Here is a tiny trained network, its code and every weight. The questions are about switching its units off for an input and a class, where a switched-off unit gives its printed mean instead of its output.

import numpy as np


def w(rows, s, z=0):
    codes = np.array(rows[::2]) - 128.0
    scale = np.full(codes.shape[1], s)
    scale[-1] = z or s
    return codes * scale


def f(y):
    return np.maximum(y, 0)


def log_softmax(a):
    a = a - a.max(-1, keepdims=True)
    return a - np.log(np.exp(a).sum(-1, keepdims=True))


def net(x, mask):
    res = np.array(x, float).reshape(1, 8) / 4 @ E
    y = f(res @ A[0][:, :-1].T + A[0][:, -1])
    res = res + np.where(mask, y, B[0][:, -1]) @ B[0][:, :-1]
    return log_softmax(res[-1] @ U[:, :-1].T + U[:, -1])


A, B = {}, {}
E = w([
[119,130,128,127],'x0',
[122,121,139,132],'x1',
[124,123,137,133],'x2',
[233,46,190,2],'x3',
[128,126,136,125],'x4',
[97,246,224,19],'x5',
[130,123,132,127],'x6',
[125,122,137,131],'x7',
],0.0057)
A[0] = w([
[218,42,141,59,66],'neuron 0',
[196,3,48,190,58],'neuron 1',
[246,32,110,35,74],'neuron 2',
[208,31,40,185,60],'neuron 3',
[211,40,140,55,62],'neuron 4',
[152,100,129,126,2],'neuron 5',
],0.0063,0.0051)
B[0] = w([
[37,175,57,197,225],'neuron 0',
[223,253,235,16,238],'neuron 1',
[2,155,41,207,255],'neuron 2',
[202,238,213,39,227],'neuron 3',
[47,183,56,203,222],'neuron 4',
[23,29,26,209,128],'neuron 5',
],0.0065,0.0035)
U = w([
[253,241,234,32,2],'0',
[48,105,41,209,19],'1',
[192,62,141,110,248],'2',
[189,57,154,124,238],'3',
],0.0063,0.003)

Each question gives the input, the list of numbers given to net, and the class t.
The units are the neurons (one row each of A and B). Each row of codes is followed by its name. A weight is (code - 128) times the scale printed after its matrix; where a second scale follows, it is the last column's (A, B and U).
mask holds one flag per neuron, in row order. A switched-off neuron (its flag False) gives its mean, the last column of its row in B, instead of its output. The means were averaged over made-up inputs and are rounded, as every weight is.
A unit's drop is (log p(t) with every unit on - log p(t) with that unit switched off) / (log p(t) with every unit on - log p(t) with every unit switched off).
The circuit of an input: a set's keep is (log p(t) with only the set's units on - log p(t) with every unit switched off) / (log p(t) with every unit on - log p(t) with every unit switched off). Starting from all 6 units, units are removed one at a time, each time the one whose removal leaves the highest keep (on an exact tie, the one counted first), for as long as the keep stays at least 0.8.
circuit, biggest first: the units of the circuit, biggest drop first
k most important neurons: the k neurons with the biggest drops, biggest first
drop of u: that unit's drop, to one decimal
input [-8,-8,2,8,2,-1,5,-8], class 1: circuit, biggest first -> neuron 2; neuron 0
input [0,0,-2,-3,-5,-8,-4,-2], class 0: circuit, biggest first -> neuron 1; neuron 3
input [7,-3,0,4,6,2,-6,-2], class 1: most important neuron -> neuron 1
input [-5,-6,-7,-8,-4,-8,-4,-3], class 0: circuit, biggest first -> neuron 1; neuron 3
input [8,4,-1,-3,6,-5,1,-2], class 0: circuit, biggest first -> neuron 1; neuron 3; neuron 2
input [6,8,-7,6,-4,7,3,-7], class 3: 3 most important neurons -> neuron 1; neuron 3; neuron 2
input [6,1,-6,8,-1,-5,-5,-7], class 1: 3 most important neurons -> neuron 2; neuron 0; neuron 4
input [7,5,-5,8,-2,-6,8,-6], class 1: 3 most important neurons -> neuron 2; neuron 0; neuron 4
input [-4,-5,-6,5,-4,4,1,-4], class 1: 2 most important neurons -> neuron 2; neuron 1
input [2,-4,-1,3,2,-5,0,-3], class 0: 2 most important neurons -> neuron 1; neuron 3
input [8,0,0,5,-8,-2,-5,5], class 1: drop of neuron 4 -> 0.2
input [2,6,7,-3,3,-8,3,8], class 0: drop of neuron 0 -> 0.0
input [-2,6,1,7,0,0,8,4], class 1: drop of neuron 0 -> 0.1
